Below are the code and all the weights of a small trained network. Each question names an input and a class and asks about switching units off, where a switched-off unit gives its printed mean instead of its output.

import numpy as np


def w(rows, s, z=0):
    codes = np.array(rows[::2]) - 128.0
    scale = np.full(codes.shape[1], s)
    scale[-1] = z or s
    return codes * scale


def norm(h):
    return h / np.sqrt((h * h).mean(-1, keepdims=True) + 1e-5)


def f(y):
    return np.maximum(y, 0)


def log_softmax(a):
    a = a - a.max(-1, keepdims=True)
    return a - np.log(np.exp(a).sum(-1, keepdims=True))


def net(x, mask):
    res = np.array(x, float).reshape(1, 8) / 4 @ E
    u = 0
    for l in range(3):
        y = f(norm(res) @ A[l][:, :-1].T + A[l][:, -1])
        res = res + np.where(mask[u : u + 7], y, B[l][:, -1]) @ B[l][:, :-1]
        u += 7
    return log_softmax(norm(res)[-1] @ U[:, :-1].T + U[:, -1])


A, B = {}, {}
E = w([
[112,126,142,145,119,114,112],'x0',
[130,135,126,124,127,131,126],'x1',
[137,116,125,125,133,135,145],'x2',
[144,138,113,109,137,143,139],'x3',
[77,139,195,116,255,130,135],'x4',
[73,192,66,151,124,88,206],'x5',
[132,133,127,125,129,132,131],'x6',
[129,125,76,202,156,208,115],'x7',
],0.0088)
A[0] = w([
[77,115,57,203,148,211,82,3],'0.n1',
[55,177,31,204,150,71,255,52],'0.n2',
[135,225,176,86,102,52,186,102],'0.n3',
[81,149,65,199,157,183,125,26],'0.n4',
[151,139,92,178,151,129,103,16],'0.n5',
[164,99,148,130,80,127,94,110],'0.n6',
[82,180,180,165,228,124,130,82],'0.n7',
],0.0084,0.0031)
B[0] = w([
[154,144,221,142,69,150,221,193],'0.n1',
[2,188,70,114,100,128,56,254],'0.n2',
[78,94,152,112,115,148,147,206],'0.n3',
[130,175,251,106,60,170,230,187],'0.n4',
[221,87,147,137,43,186,174,143],'0.n5',
[98,158,63,176,211,135,81,179],'0.n6',
[157,129,68,181,176,107,150,231],'0.n7',
],0.0088,0.0074)
A[1] = w([
[69,129,188,170,104,123,93,2],'1.n1',
[63,80,162,33,119,3,123,146],'1.n2',
[114,95,126,34,45,56,90,90],'1.n3',
[153,231,33,179,81,78,151,149],'1.n4',
[72,127,154,156,95,106,191,170],'1.n5',
[174,98,175,140,136,208,71,63],'1.n6',
[69,91,100,209,222,120,105,209],'1.n7',
],0.0076,0.0034)
B[1] = w([
[85,98,140,140,92,103,168,143],'1.n1',
[140,207,153,82,116,185,192,232],'1.n2',
[222,158,150,254,191,198,152,193],'1.n3',
[101,55,42,121,139,86,48,228],'1.n4',
[207,42,205,83,158,128,128,226],'1.n5',
[68,126,158,66,104,127,114,197],'1.n6',
[163,143,151,105,111,128,107,255],'1.n7',
],0.0088,0.0059)
A[2] = w([
[168,152,123,122,94,136,211,38],'2.n1',
[231,81,180,133,109,148,22,145],'2.n2',
[139,135,138,134,251,71,140,2],'2.n3',
[184,63,68,171,39,110,85,67],'2.n4',
[177,99,207,37,146,195,32,85],'2.n5',
[112,180,181,143,254,119,115,90],'2.n6',
[166,188,139,82,120,58,164,169],'2.n7',
],0.0082,0.00095)
B[2] = w([
[114,157,202,165,135,131,138,176],'2.n1',
[52,172,135,78,162,89,192,238],'2.n2',
[204,93,80,206,121,103,80,186],'2.n3',
[246,86,125,128,208,96,126,193],'2.n4',
[16,149,81,125,35,118,102,255],'2.n5',
[218,95,86,147,160,123,111,229],'2.n6',
[142,70,178,171,84,187,161,160],'2.n7',
],0.011,0.0072)
U = w([
[1,137,93,74,96,99,111,2],'0',
[164,139,243,137,103,212,219,220],'1',
[249,54,99,163,195,64,92,178],'2',
],0.016,0.00059)

Each question gives the input, the list of numbers given to net, and the class t.
The units are the neurons (one row each of A and B). Each row of codes is followed by its name. A weight is (code - 128) times the scale printed after its matrix; where a second scale follows, it is the last column's (A, B and U).
mask holds one flag per neuron, layer by layer. A switched-off neuron (its flag False) gives its mean, the last column of its row in B, instead of its output. The means were averaged over made-up inputs and are rounded, as every weight is.
A unit's drop is (log p(t) with every unit on - log p(t) with that unit switched off) / (log p(t) with every unit on - log p(t) with every unit switched off).
The circuit of an input: a set's keep is (log p(t) with only the set's units on - log p(t) with every unit switched off) / (log p(t) with every unit on - log p(t) with every unit switched off). Starting from the 12 units with the biggest drops (on a tie, the unit counted first), units are removed one at a time, each time the one whose removal leaves the highest keep (on an exact tie, the one counted first), for as long as the keep stays at least 0.8.
circuit, biggest first: the units of the circuit, biggest drop first
most important unit: the unit with the biggest drop
top k neurons: the k neurons with the biggest drops, biggest first
top k neurons in layer l: the k neurons of layer l with the biggest drops, biggest first
drop when u is switched off: that unit's drop, to one decimal
input [-7,3,-3,5,-5,-2,5,-5], class 1: top 2 neurons -> 0.n7, 0.n2
input [-8,-8,2,-7,-2,6,0,7], class 1: most important unit -> 0.n4
input [2,-5,2,2,-7,-3,2,-7], class 1: top 4 neurons -> 0.n7, 1.n2, 0.n2, 2.n6
input [-2,1,-6,7,-7,-8,-8,-8], class 0: top 2 neurons in layer 2 -> 2.n5, 2.n2
input [0,5,7,-2,3,7,6,-8], class 1: top 2 neurons in layer 0 -> 0.n3, 0.n6
input [7,8,0,-1,5,-6,-6,2], class 0: top 2 neurons -> 2.n5, 1.n7
input [4,-2,-5,-8,-6,4,7,-3], class 2: top 2 neurons -> 2.n4, 1.n3
input [-5,1,-4,8,6,1,-1,5], class 2: top 4 neurons -> 0.n7, 1.n2, 2.n6, 0.n3
input [-2,-3,1,6,-4,3,-4,0], class 2: top 3 neurons in layer 2 -> 2.n4, 2.n5, 2.n2
input [-8,-6,1,1,-3,-2,-6,1], class 2: top 4 neurons -> 2.n4, 0.n3, 1.n5, 1.n2
input [3,5,-2,5,3,2,-1,1], class 2: top 2 neurons -> 0.n7, 2.n5
input [-4,1,-7,0,-5,-6,3,6], class 0: top 2 neurons in layer 1 -> 1.n6, 1.n3
input [6,-1,8,5,-5,-6,0,7], class 1: top 3 neurons in layer 0 -> 0.n1, 0.n2, 0.n5
input [0,-1,7,8,6,-7,-6,-5], class 0: circuit, biggest first -> 2.n5
input [2,-7,2,8,-4,-4,-1,4], class 0: top 3 neurons -> 0.n7, 1.n6, 2.n5
input [2,-1,-8,0,3,1,3,-4], class 1: top 2 neurons -> 1.n2, 0.n3
input [-3,-3,2,-5,5,1,-7,-2], class 2: drop when 0.n7 is switched off -> 0.7
input [-5,-3,4,-4,0,5,-7,8], class 1: drop when 0.n1 is switched off -> 1.1
input [7,7,-5,5,3,6,0,8], class 1: drop when 0.n1 is switched off -> 1.5
input [0,-3,8,-8,-3,-5,-7,-4], class 0: most important unit -> 0.n6
